Below is a small trained network, with its code and all its weights. Each question gives an input and a class and asks what happens when units are switched off, that is, made to give their printed mean instead of their output.

import numpy as np


def w(rows, s, z=0):
    codes = np.array(rows[::2]) - 128.0
    scale = np.full(codes.shape[1], s)
    scale[-1] = z or s
    return codes * scale


def f(y):
    return np.maximum(y, 0)


def log_softmax(a):
    a = a - a.max(-1, keepdims=True)
    return a - np.log(np.exp(a).sum(-1, keepdims=True))


def net(x, mask):
    res = np.array(x, float).reshape(1, 6) / 4 @ E
    y = f(res @ A[0][:, :-1].T + A[0][:, -1])
    res = res + np.where(mask, y, B[0][:, -1]) @ B[0][:, :-1]
    return log_softmax(res[-1] @ U[:, :-1].T + U[:, -1])


A, B = {}, {}
E = w([
[156,104,97,122,138,140],'x0',
[168,80,131,68,131,138],'x1',
[249,164,106,80,84,50],'x2',
[101,164,124,47,138,153],'x3',
[77,122,69,48,179,152],'x4',
[179,171,145,127,155,233],'x5',
],0.011)
A[0] = w([
[133,140,127,157,120,163,188],'N1',
[126,93,119,138,96,145,111],'N2',
[158,160,154,170,96,172,113],'N3',
[150,122,108,149,65,139,253],'N4',
[158,135,122,251,127,172,110],'N5',
[132,167,140,179,144,176,183],'N6',
[83,145,133,115,127,111,136],'N7',
[79,57,127,194,94,172,141],'N8',
[217,69,131,194,114,28,107],'N9',
[147,105,126,125,81,117,98],'N10',
[31,177,102,95,118,79,149],'N11',
[155,116,136,167,97,144,175],'N12',
[162,155,133,213,123,181,122],'N13',
[127,99,131,106,135,144,78],'N14',
[213,146,134,44,129,138,160],'N15',
[108,109,126,164,136,126,65],'N16',
[31,81,106,137,145,181,142],'N17',
[144,132,152,99,116,68,233],'N18',
[156,134,96,73,129,147,152],'N19',
[45,41,115,198,185,203,171],'N20',
[181,130,108,56,112,183,193],'N21',
],0.014,0.0033)
B[0] = w([
[126,120,141,139,153,135,163],'N1',
[135,123,119,132,128,112,143],'N2',
[111,161,125,151,173,159,179],'N3',
[136,156,140,158,109,116,172],'N4',
[126,169,171,206,160,152,212],'N5',
[110,122,125,186,179,136,185],'N6',
[91,146,95,104,143,140,153],'N7',
[141,68,113,151,145,124,202],'N8',
[152,176,125,187,2,79,238],'N9',
[139,134,148,128,97,100,157],'N10',
[5,154,126,75,121,169,190],'N11',
[118,163,91,154,137,131,171],'N12',
[126,161,133,180,187,157,197],'N13',
[158,119,111,143,139,116,144],'N14',
[191,149,137,51,147,112,218],'N15',
[155,102,97,122,137,152,153],'N16',
[131,56,103,86,131,108,214],'N17',
[143,173,93,129,75,122,190],'N18',
[157,145,161,82,128,148,178],'N19',
[139,5,145,139,122,105,250],'N20',
[171,131,145,71,170,131,200],'N21',
],0.025,0.017)
U = w([
[86,3,103,128,152,104,188],'0',
[49,123,103,97,155,145,144],'1',
[167,135,148,67,172,121,140],'2',
[118,129,115,153,93,82,121],'3',
[96,117,147,203,197,151,2],'4',
],0.013,0.00091)

Each question gives the input, the list of numbers given to net, and the class t.
The units are the neurons (one row each of A and B). Each row of codes is followed by its name. A weight is (code - 128) times the scale printed after its matrix; where a second scale follows, it is the last column's (A, B and U).
mask holds one flag per neuron, in row order. A switched-off neuron (its flag False) gives its mean, the last column of its row in B, instead of its output. The means were averaged over made-up inputs and are rounded, as every weight is.
A unit's drop is (log p(t) with every unit on - log p(t) with that unit switched off) / (log p(t) with every unit on - log p(t) with every unit switched off).
The circuit of an input: a set's keep is (log p(t) with only the set's units on - log p(t) with every unit switched off) / (log p(t) with every unit on - log p(t) with every unit switched off). Starting from the 12 units with the biggest drops (on a tie, the unit counted first), units are removed one at a time, each time the one whose removal leaves the highest keep (on an exact tie, the one counted first), for as long as the keep stays at least 0.8.
circuit, biggest first: the units of the circuit, biggest drop first
most important unit: the unit with the biggest drop
k most important neurons: the k neurons with the biggest drops, biggest first
drop when u is switched off: that unit's drop, to one decimal
input [-5,-2,-3,5,-7,-5], class 1: circuit, biggest first => (N20, N11)
input [7,7,6,-7,5,0], class 2: circuit, biggest first => (N15)
input [4,0,8,5,-1,-4], class 2: 3 most important neurons => (N15, N21, N19)
input [3,8,-8,4,-7,6], class 0: 3 most important neurons => (N20, N17, N8)
input [-2,-1,6,-6,-3,6], class 4: 4 most important neurons => (N13, N5, N3, N6)
input [-6,-1,6,1,-8,6], class 4: 2 most important neurons => (N13, N3)
input [4,1,-1,5,4,-2], class 2: 2 most important neurons => (N20, N19)
input [6,8,2,4,-5,-3], class 2: 2 most important neurons => (N15, N21)
input [7,-5,0,-2,1,-4], class 3: 2 most important neurons => (N20, N17)
input [-6,-4,-2,4,2,6], class 0: 2 most important neurons => (N5, N17)
input [-3,-1,1,-5,8,-8], class 1: 2 most important neurons => (N11, N20)
input [3,-2,-8,-2,-3,5], class 0: drop when N6 is switched off => -0.1
input [-2,3,8,-4,7,-6], class 3: drop when N9 is switched off => 5.3
input [6,-5,-5,0,3,8], class 0: most important unit => N20
input [-5,-2,6,0,6,-3], class 1: drop when N11 is switched off => 1.2
